Below are the code and all the weights of a small trained network. Each question names an input and a class and asks about switching units off, where a switched-off unit gives its printed mean instead of its output.

import numpy as np


def w(rows, s, z=0):
    codes = np.array(rows[::2]) - 128.0
    scale = np.full(codes.shape[1], s)
    scale[-1] = z or s
    return codes * scale


def norm(h):
    return h / np.sqrt((h * h).mean(-1, keepdims=True) + 1e-5)


def f(y):
    return y / 2 * (1 + np.tanh(0.7978845608 * (y + 0.044715 * y**3)))


def log_softmax(a):
    a = a - a.max(-1, keepdims=True)
    return a - np.log(np.exp(a).sum(-1, keepdims=True))


def net(x, mask):
    res = np.array(x, float).reshape(1, 7) / 4 @ E
    u = 0
    for l in range(4):
        y = f(norm(res) @ A[l][:, :-1].T + A[l][:, -1])
        res = res + np.where(mask[u : u + 4], y, B[l][:, -1]) @ B[l][:, :-1]
        u += 4
    return log_softmax(norm(res)[-1] @ U[:, :-1].T + U[:, -1])


A, B = {}, {}
E = w([
[206,206,46,192,156,61,123,182,248],'x0',
[139,128,124,134,141,130,131,131,119],'x1',
[140,128,137,127,104,135,131,143,124],'x2',
[136,134,122,120,118,134,140,118,130],'x3',
[108,127,137,126,133,117,141,145,135],'x4',
[127,130,125,108,125,133,130,123,140],'x5',
[76,255,36,89,152,134,65,195,84],'x6',
],0.01)
A[0] = w([
[126,63,130,131,150,103,123,95,159,252],'0.n1',
[200,36,158,202,123,119,175,113,255,79],'0.n2',
[153,39,188,115,119,123,186,114,167,69],'0.n3',
[166,46,153,168,113,155,154,81,129,25],'0.n4',
],0.018,0.0015)
B[0] = w([
[156,84,186,176,103,180,101,128,112,174],'0.n1',
[251,185,203,32,103,52,164,34,74,252],'0.n2',
[47,73,67,212,147,172,93,170,166,218],'0.n3',
[73,99,115,177,138,147,118,190,178,209],'0.n4',
],0.011,0.023)
A[1] = w([
[89,120,131,69,129,170,107,106,72,19],'1.n1',
[123,78,110,173,130,173,118,144,181,3],'1.n2',
[108,55,197,181,107,149,103,142,127,185],'1.n3',
[67,131,148,69,124,159,132,121,5,76],'1.n4',
],0.021,0.0018)
B[1] = w([
[137,104,159,162,78,83,52,144,121,196],'1.n1',
[119,47,34,68,128,127,182,62,163,200],'1.n2',
[53,138,30,51,215,185,201,138,103,251],'1.n3',
[115,134,241,170,27,62,2,72,78,235],'1.n4',
],0.01,0.017)
A[2] = w([
[154,207,46,154,123,136,122,170,164,5],'2.n1',
[184,75,194,174,57,134,153,161,150,50],'2.n2',
[208,118,192,155,74,172,121,137,135,69],'2.n3',
[149,251,44,125,130,136,128,221,171,96],'2.n4',
],0.018,0.0012)
B[2] = w([
[154,203,100,122,166,202,119,154,123,210],'2.n1',
[138,197,110,118,189,47,147,146,117,196],'2.n2',
[139,118,178,110,157,121,178,133,110,215],'2.n3',
[169,136,141,153,169,247,78,147,225,248],'2.n4',
],0.016,0.013)
A[3] = w([
[111,164,136,180,26,43,57,170,58,59],'3.n1',
[43,148,134,163,205,116,129,159,137,247],'3.n2',
[154,172,143,171,165,253,92,182,153,16],'3.n3',
[38,74,48,133,193,232,196,165,75,145],'3.n4',
],0.02,0.0013)
B[3] = w([
[58,74,192,248,57,194,102,118,61,206],'3.n1',
[116,138,59,109,104,39,163,153,134,154],'3.n2',
[162,198,69,176,174,199,94,234,134,193],'3.n3',
[26,69,3,36,60,33,141,130,181,251],'3.n4',
],0.014,0.026)
U = w([
[72,89,28,82,111,86,160,143,175,255],'0',
[102,134,195,223,61,134,60,141,77,142],'1',
[253,178,195,94,175,53,203,98,127,28],'2',
[190,220,81,172,173,219,83,219,189,80],'3',
],0.011,0.00072)

Each question gives the input, the list of numbers given to net, and the class t.
The units are the neurons (one row each of A and B). Each row of codes is followed by its name. A weight is (code - 128) times the scale printed after its matrix; where a second scale follows, it is the last column's (A, B and U).
mask holds one flag per neuron, layer by layer. A switched-off neuron (its flag False) gives its mean, the last column of its row in B, instead of its output. The means were averaged over made-up inputs and are rounded, as every weight is.
A unit's drop is (log p(t) with every unit on - log p(t) with that unit switched off) / (log p(t) with every unit on - log p(t) with every unit switched off).
The circuit of an input: a set's keep is (log p(t) with only the set's units on - log p(t) with every unit switched off) / (log p(t) with every unit on - log p(t) with every unit switched off). Starting from the 12 units with the biggest drops (on a tie, the unit counted first), units are removed one at a time, each time the one whose removal leaves the highest keep (on an exact tie, the one counted first), for as long as the keep stays at least 0.8.
circuit, biggest first: the units of the circuit, biggest drop first
most important unit: the unit with the biggest drop
top k neurons: the k neurons with the biggest drops, biggest first
k most important neurons of layer l: the k neurons of layer l with the biggest drops, biggest first
drop of u: that unit's drop, to one decimal
input [-6,-8,6,5,-2,7,1], class 1: top 4 neurons -> 0.n3; 0.n4; 1.n4; 0.n1
input [0,5,4,-1,-2,6,5], class 1: most important unit -> 0.n4
input [0,8,-5,-8,6,4,3], class 1: 2 most important neurons of layer 0 -> 0.n3; 0.n4
input [-8,0,5,8,-5,8,1], class 1: top 2 neurons -> 1.n4; 0.n3
input [4,1,8,3,-3,1,1], class 3: top 3 neurons -> 1.n4; 0.n1; 0.n2
input [-1,-8,1,-3,4,-3,5], class 1: top 2 neurons -> 0.n3; 0.n4
input [-1,8,-8,8,-6,-3,3], class 1: top 2 neurons -> 0.n4; 0.n3
input [3,-3,0,-5,7,-7,1], class 3: top 2 neurons -> 0.n2; 1.n4
input [2,8,6,-3,-5,-1,1], class 3: top 4 neurons -> 0.n2; 1.n4; 0.n3; 0.n4
input [7,-6,-4,-6,-3,-2,5], class 3: drop of 1.n4 -> 0.0
input [2,-4,-4,2,7,0,-2], class 2: drop of 0.n2 -> 0.8
input [-1,-1,-3,0,4,2,7], class 1: drop of 0.n4 -> 1.7
input [6,2,-1,-6,1,-8,-6], class 2: drop of 0.n2 -> 0.9
input [1,3,-1,8,2,-2,-1], class 2: circuit, biggest first -> 0.n2
